Moves between states:
J998 ω J364
J998 β J476
J641 ω J312
J641 β J609
J865 ω J106
J865 β J450
J774 ω J279
J774 β J868
J187 ω J450
J187 β J106
J609 ω J995
J609 β J641
J364 ω J821
J364 β J743
J567 ω J723
J567 β J662
J91 ω J338
J91 β J136
J375 ω J439
J375 β J442
J662 ω J768
J662 β J567
J763 ω J91
J763 β J424
J83 ω J442
J83 β J439
J166 ω J725
J166 β J423
J993 ω J485
J993 β J901
J694 ω J609
J694 β J312
J279 ω J694
J279 β J765
J765 ω J868
J765 β J279
J439 ω J993
J439 β J83
J731 ω J451
J731 β J533
J821 ω J731
J821 β J933
J442 ω J166
J442 β J375
J675 ω J187
J675 β J155
J652 ω J523
J652 β J360
J523 ω J533
J523 β J451
J450 ω J164
J450 β J865
J338 ω J774
J338 β J955
J106 ω J155
J106 β J187
J118 ω J423
J118 β J725
J360 ω J118
J360 β J652
J723 ω J901
J723 β J485
J476 ω J675
J476 β J998
J868 ω J955
J868 β J774
J743 ω J476
J743 β J364
J725 ω J652
J725 β J118
J452 ω J865
J452 β J164
J164 ω J763
J164 β J452
J533 ω J933
J533 β J731
J768 ω J641
J768 β J995
J451 ω J360
J451 β J523
J424 ω J452
J424 β J763
J312 ω J765
J312 β J694
J136 ω J424
J136 β J91
J155 ω J998
J155 β J675
J995 ω J567
J995 β J768
J933 ω J743
J933 β J821
J901 ω J83
J901 β J993
J485 ω J662
J485 β J723
J955 ω J136
J955 β J338
J423 ω J375
J423 β J166

In the rows, 616 stands for zero.

The rows follow the links: the fewer symbols apart two states are, the more alike their rows tend to be.

Each row is also shifted at random along 4 hidden directions that mean nothing.

Row, then state:
[696, 531, 530, 616, 720, 642, 588, 606, 725, 666, 665, 763, 580, 714, 523, 637, 647, 629, 503, 777, 486, 504, 626, 524, 598, 544, 627, 479, 581, 628, 578, 807, 740, 466, 569, 841, 834, 474, 724, 699, 622, 654, 631, 595, 700, 792, 771, 649, 532, 635, 634, 578, 684, 671, 696, 624, 596, 610, 488, 569, 575, 530, 677, 437, 644, 442, 659] | J865
[611, 607, 739, 639, 504, 509, 715, 663, 580, 663, 751, 490, 559, 632, 578, 588, 490, 607, 639, 577, 625, 597, 473, 595, 601, 634, 712, 579, 582, 437, 704, 672, 590, 665, 601, 618, 674, 669, 622, 542, 557, 476, 494, 712, 640, 519, 527, 548, 624, 856, 605, 534, 530, 656, 528, 637, 620, 620, 540, 564, 752, 536, 728, 702, 654, 730, 723] | J675
[672, 624, 758, 728, 699, 775, 662, 503, 672, 728, 474, 672, 455, 821, 507, 685, 740, 635, 597, 642, 653, 644, 780, 441, 559, 581, 544, 627, 470, 548, 615, 673, 716, 468, 704, 562, 535, 552, 607, 621, 606, 649, 656, 539, 608, 667, 672, 632, 533, 664, 673, 706, 552, 608, 732, 497, 642, 556, 680, 670, 620, 611, 651, 613, 620, 408, 647] | J118
[617, 637, 518, 727, 658, 597, 490, 537, 528, 605, 597, 587, 627, 635, 670, 576, 552, 609, 625, 592, 633, 680, 623, 664, 524, 604, 570, 599, 651, 726, 494, 531, 613, 560, 635, 643, 521, 581, 622, 627, 688, 727, 718, 586, 648, 696, 744, 674, 651, 501, 661, 670, 682, 551, 605, 564, 664, 554, 654, 657, 683, 668, 510, 546, 484, 629, 541] | J523
[595, 615, 606, 418, 566, 676, 641, 782, 642, 657, 810, 582, 784, 572, 630, 717, 409, 771, 715, 678, 695, 534, 649, 672, 740, 512, 546, 440, 661, 585, 708, 579, 689, 677, 398, 722, 645, 622, 780, 709, 651, 570, 754, 809, 505, 665, 583, 519, 880, 565, 570, 448, 583, 637, 604, 587, 604, 649, 549, 558, 470, 716, 655, 677, 568, 813, 581] | J763
[630, 623, 540, 807, 627, 574, 510, 512, 527, 639, 580, 584, 508, 653, 639, 533, 588, 561, 589, 615, 558, 698, 601, 646, 452, 660, 618, 676, 609, 732, 427, 584, 632, 520, 688, 652, 519, 526, 609, 582, 713, 720, 664, 536, 707, 720, 783, 658, 546, 579, 672, 735, 699, 593, 619, 575, 698, 552, 648, 677, 764, 576, 536, 515, 440, 541, 544] | J533
[623, 658, 700, 763, 729, 640, 667, 614, 616, 674, 499, 636, 502, 611, 664, 653, 683, 616, 692, 553, 717, 636, 639, 636, 521, 738, 552, 705, 543, 655, 499, 551, 678, 622, 614, 575, 435, 528, 562, 626, 776, 694, 672, 527, 547, 711, 591, 652, 512, 697, 663, 667, 531, 647, 534, 549, 699, 607, 585, 702, 655, 612, 641, 518, 492, 622, 566] | J765
[664, 646, 569, 751, 632, 677, 525, 450, 514, 651, 537, 624, 548, 605, 607, 606, 678, 616, 615, 681, 617, 679, 703, 604, 580, 719, 658, 597, 672, 702, 550, 564, 606, 431, 694, 647, 577, 458, 704, 602, 655, 615, 691, 509, 667, 739, 595, 776, 573, 526, 685, 786, 566, 562, 585, 539, 693, 486, 600, 700, 721, 638, 570, 611, 600, 539, 570] | J694
[582, 611, 476, 554, 565, 507, 560, 681, 545, 516, 691, 611, 720, 511, 748, 647, 478, 677, 691, 648, 606, 610, 540, 787, 606, 711, 600, 595, 706, 698, 553, 525, 590, 687, 511, 732, 621, 603, 651, 595, 711, 690, 598, 629, 578, 646, 598, 586, 624, 624, 607, 539, 633, 594, 528, 673, 692, 640, 542, 588, 599, 581, 620, 674, 518, 779, 505] | J768
[578, 623, 608, 499, 616, 516, 632, 779, 633, 584, 746, 592, 745, 619, 689, 601, 432, 616, 610, 560, 641, 554, 490, 716, 595, 470, 546, 587, 599, 633, 596, 606, 642, 789, 513, 610, 590, 777, 567, 626, 647, 674, 639, 750, 542, 567, 738, 452, 747, 581, 570, 473, 749, 652, 689, 662, 543, 739, 646, 549, 538, 665, 625, 505, 459, 725, 589] | J166
[581, 659, 655, 681, 436, 527, 593, 470, 498, 578, 609, 472, 546, 623, 611, 553, 614, 581, 635, 544, 593, 713, 572, 597, 623, 641, 712, 688, 679, 530, 674, 564, 473, 585, 727, 521, 598, 652, 557, 484, 511, 505, 496, 599, 726, 457, 538, 620, 610, 650, 624, 661, 534, 573, 547, 616, 636, 528, 730, 664, 778, 562, 549, 860, 704, 683, 621] | J743
[654, 527, 460, 586, 664, 494, 587, 682, 662, 585, 677, 744, 680, 588, 635, 571, 598, 592, 547, 699, 509, 551, 536, 708, 567, 662, 676, 531, 656, 696, 529, 710, 684, 617, 558, 846, 804, 558, 656, 670, 622, 676, 567, 585, 639, 758, 736, 642, 536, 641, 601, 564, 724, 685, 644, 715, 626, 642, 468, 542, 565, 540, 632, 410, 584, 599, 612] | J485
[630, 661, 562, 780, 669, 517, 514, 539, 503, 598, 631, 574, 596, 550, 681, 406, 593, 512, 572, 524, 625, 655, 493, 715, 478, 624, 671, 686, 592, 756, 452, 581, 601, 667, 724, 584, 526, 627, 551, 639, 670, 660, 683, 565, 718, 690, 705, 702, 614, 523, 666, 700, 715, 653, 604, 558, 569, 615, 647, 665, 773, 697, 474, 396, 462, 695, 587] | J279
[670, 576, 721, 605, 610, 720, 639, 541, 671, 700, 652, 604, 569, 722, 465, 612, 658, 603, 578, 628, 637, 611, 649, 446, 684, 504, 661, 535, 542, 522, 728, 709, 628, 551, 675, 598, 691, 613, 673, 623, 495, 494, 679, 674, 652, 603, 653, 584, 679, 596, 625, 651, 625, 642, 718, 561, 537, 605, 655, 610, 626, 673, 622, 643, 717, 542, 714] | J424
[658, 649, 783, 701, 643, 716, 668, 569, 575, 735, 561, 555, 534, 633, 577, 618, 700, 595, 692, 555, 759, 637, 667, 522, 598, 612, 596, 628, 518, 532, 652, 568, 643, 570, 677, 530, 474, 604, 603, 687, 643, 546, 722, 598, 561, 631, 549, 662, 661, 642, 658, 678, 482, 668, 558, 481, 621, 611, 622, 735, 688, 704, 606, 602, 613, 662, 659] | J360
[624, 650, 568, 624, 689, 652, 598, 656, 577, 626, 541, 701, 664, 475, 716, 718, 655, 704, 778, 656, 666, 608, 694, 717, 608, 776, 577, 614, 670, 698, 536, 500, 666, 580, 581, 701, 530, 474, 658, 645, 755, 692, 712, 537, 517, 732, 459, 728, 585, 596, 649, 655, 514, 625, 452, 577, 733, 594, 490, 684, 574, 647, 624, 624, 541, 663, 539] | J821
[611, 602, 694, 635, 713, 681, 762, 659, 733, 658, 538, 756, 555, 533, 572, 638, 829, 560, 640, 635, 625, 553, 599, 525, 668, 673, 718, 632, 540, 512, 684, 718, 635, 614, 671, 615, 754, 555, 561, 681, 554, 520, 493, 485, 579, 636, 439, 692, 449, 744, 625, 658, 504, 651, 586, 610, 569, 644, 494, 600, 569, 536, 722, 509, 831, 509, 754] | J723

Start, symbols taken left to right, then the state you end at.
Answer with the state's name.
[634, 627, 687, 731, 646, 594, 671, 559, 556, 651, 591, 597, 546, 423, 606, 433, 743, 488, 638, 526, 661, 603, 471, 597, 617, 692, 830, 679, 586, 556, 632, 668, 535, 636, 804, 569, 678, 558, 560, 665, 517, 477, 618, 485, 682, 611, 437, 751, 540, 698, 671, 723, 525, 709, 511, 604, 533, 615, 524, 685, 811, 608, 588, 484, 754, 696, 778]
β ω -> J641
[610, 659, 674, 616, 660, 698, 612, 659, 520, 657, 528, 609, 644, 437, 662, 677, 684, 663, 766, 598, 770, 628, 709, 679, 679, 715, 555, 682, 620, 636, 623, 451, 581, 637, 583, 529, 488, 540, 627, 675, 689, 614, 732, 562, 497, 660, 388, 738, 628, 557, 644, 672, 480, 647, 443, 544, 638, 619, 538, 721, 615, 713, 597, 669, 616, 775, 578]
β ω β -> J821
[668, 583, 626, 593, 611, 637, 611, 604, 642, 629, 706, 608, 634, 676, 497, 539, 629, 561, 493, 624, 569, 575, 538, 538, 652, 479, 693, 578, 599, 539, 669, 753, 621, 606, 683, 640, 750, 671, 635, 623, 499, 534, 599, 677, 722, 609, 715, 575, 671, 618, 590, 559, 690, 673, 701, 632, 502, 637, 626, 557, 649, 615, 625, 563, 695, 559, 705]
ω β -> J450
[590, 581, 441, 557, 658, 504, 613, 684, 618, 488, 641, 687, 715, 492, 704, 574, 583, 608, 576, 666, 516, 591, 522, 777, 649, 673, 637, 633, 714, 698, 545, 628, 571, 686, 589, 678, 717, 657, 604, 602, 619, 710, 527, 577, 635, 649, 627, 633, 543, 578, 562, 586, 725, 614, 644, 737, 606, 657, 568, 531, 555, 499, 581, 557, 623, 599, 550]
ω ω β -> J609
[626, 632, 597, 771, 577, 613, 530, 457, 508, 619, 574, 577, 510, 650, 620, 550, 672, 587, 605, 606, 618, 741, 619, 595, 555, 700, 672, 671, 650, 652, 555, 587, 551, 535, 740, 576, 570, 523, 612, 559, 616, 624, 629, 515, 703, 608, 629, 700, 579, 629, 656, 729, 587, 559, 551, 569, 661, 510, 636, 705, 776, 600, 559, 668, 591, 578, 599]
ω ω -> J476
[582, 606, 609, 488, 634, 576, 679, 774, 690, 583, 731, 603, 676, 677, 613, 664, 495, 657, 612, 598, 605, 540, 536, 657, 623, 552, 527, 586, 570, 602, 634, 649, 670, 743, 497, 608, 640, 724, 608, 629, 623, 688, 604, 735, 536, 550, 703, 461, 654, 685, 573, 467, 679, 632, 699, 696, 602, 742, 635, 546, 473, 610, 684, 544, 544, 637, 606]
β β β ω -> J439
[597, 693, 777, 647, 649, 782, 677, 583, 584, 676, 472, 586, 575, 527, 624, 621, 783, 637, 713, 531, 741, 682, 711, 526, 663, 636, 590, 696, 567, 577, 690, 533, 555, 645, 698, 428, 447, 615, 557, 611, 613, 553, 702, 556, 530, 565, 445, 682, 622, 543, 637, 723, 473, 626, 558, 510, 584, 563, 670, 712, 616, 755, 592, 652, 701, 668, 657]
ω ω ω -> J424
[604, 569, 648, 492, 630, 682, 674, 702, 737, 632, 609, 715, 632, 785, 568, 828, 569, 746, 641, 745, 595, 553, 770, 554, 684, 596, 478, 526, 604, 529, 681, 674, 727, 547, 463, 692, 665, 585, 707, 589, 601, 678, 576, 704, 547, 600, 621, 533, 600, 726, 554, 502, 576, 552, 722, 667, 724, 627, 628, 551, 415, 528, 730, 757, 669, 476, 592]
ω ω ω -> J725
[594, 658, 559, 572, 678, 578, 605, 646, 644, 510, 575, 652, 715, 630, 678, 609, 637, 610, 520, 561, 591, 620, 616, 668, 577, 535, 523, 711, 590, 751, 563, 592, 613, 736, 615, 507, 553, 762, 529, 629, 659, 752, 654, 602, 589, 563, 756, 551, 637, 477, 585, 577, 797, 587, 733, 650, 514, 704, 749, 578, 509, 667, 538, 499, 522, 567, 551]
ω β ω ω -> J423
[611, 604, 517, 517, 575, 696, 468, 608, 572, 633, 735, 597, 762, 648, 649, 722, 406, 800, 685, 707, 632, 635, 745, 690, 663, 520, 506, 488, 690, 714, 608, 493, 657, 528, 456, 709, 547, 551, 825, 647, 700, 661, 820, 772, 586, 728, 702, 603, 866, 414, 585, 556, 663, 558, 625, 566, 706, 564, 620, 639, 527, 764, 550, 767, 476, 709, 463]
ω β β -> J774
[623, 621, 704, 684, 516, 578, 649, 555, 547, 618, 595, 478, 540, 614, 588, 566, 614, 583, 627, 562, 619, 645, 551, 561, 606, 679, 740, 625, 623, 473, 695, 635, 537, 597, 704, 561, 639, 618, 577, 540, 515, 512, 469, 622, 696, 523, 475, 659, 573, 756, 601, 659, 530, 609, 546, 620, 636, 584, 624, 624, 750, 533, 640, 774, 698, 650, 675]
β β β -> J998
[632, 583, 728, 638, 575, 620, 685, 611, 560, 715, 702, 555, 571, 501, 586, 593, 590, 630, 681, 666, 697, 568, 570, 580, 664, 671, 766, 513, 591, 459, 731, 671, 618, 542, 619, 690, 723, 495, 716, 638, 574, 414, 615, 616, 638, 666, 411, 663, 620, 750, 621, 620, 438, 699, 464, 592, 659, 555, 439, 654, 747, 608, 689, 678, 733, 754, 727]
ω ω ω β -> J439
[628, 565, 646, 477, 664, 597, 687, 806, 705, 709, 796, 635, 727, 617, 600, 710, 460, 694, 703, 700, 690, 445, 580, 663, 645, 554, 585, 444, 590, 526, 646, 685, 739, 650, 402, 802, 699, 567, 759, 711, 677, 559, 705, 758, 491, 749, 602, 529, 725, 756, 563, 420, 556, 718, 587, 587, 654, 709, 461, 574, 501, 667, 738, 546, 583, 751, 639]
β ω -> J865
[623, 634, 800, 610, 620, 779, 651, 544, 606, 730, 574, 570, 602, 617, 527, 590, 739, 589, 626, 604, 696, 611, 675, 433, 733, 493, 672, 596, 561, 527, 770, 654, 570, 593, 715, 525, 605, 634, 644, 646, 514, 439, 713, 648, 622, 568, 528, 652, 719, 535, 638, 665, 539, 658, 665, 523, 478, 604, 656, 685, 640, 745, 585, 666, 772, 642, 722]
β ω -> J338
[616, 549, 514, 575, 655, 589, 606, 599, 725, 520, 636, 732, 652, 630, 587, 579, 686, 544, 449, 672, 467, 593, 553, 595, 634, 562, 667, 624, 678, 667, 612, 733, 589, 642, 648, 655, 808, 673, 575, 599, 509, 642, 521, 578, 691, 633, 711, 620, 540, 577, 616, 609, 775, 591, 736, 729, 525, 656, 612, 521, 570, 526, 624, 525, 715, 449, 662]
β β -> J993
[659, 593, 690, 691, 619, 665, 633, 500, 703, 707, 589, 605, 461, 895, 463, 659, 626, 583, 518, 659, 602, 624, 706, 475, 565, 538, 573, 617, 508, 529, 625, 730, 686, 463, 640, 583, 604, 601, 637, 582, 564, 600, 597, 666, 670, 586, 831, 542, 587, 699, 643, 601, 625, 600, 760, 545, 630, 567, 724, 620, 651, 556, 630, 640, 573, 414, 649]
ω ω β ω -> J442
[599, 617, 585, 633, 670, 722, 547, 587, 566, 664, 498, 670, 570, 685, 663, 852, 585, 760, 775, 753, 642, 660, 861, 639, 563, 775, 459, 571, 629, 665, 515, 446, 724, 458, 502, 729, 456, 427, 764, 604, 824, 798, 683, 572, 530, 763, 563, 697, 552, 644, 628, 656, 469, 515, 486, 543, 889, 499, 565, 664, 549, 565, 664, 809, 471, 578, 471]
ω ω ω -> J955
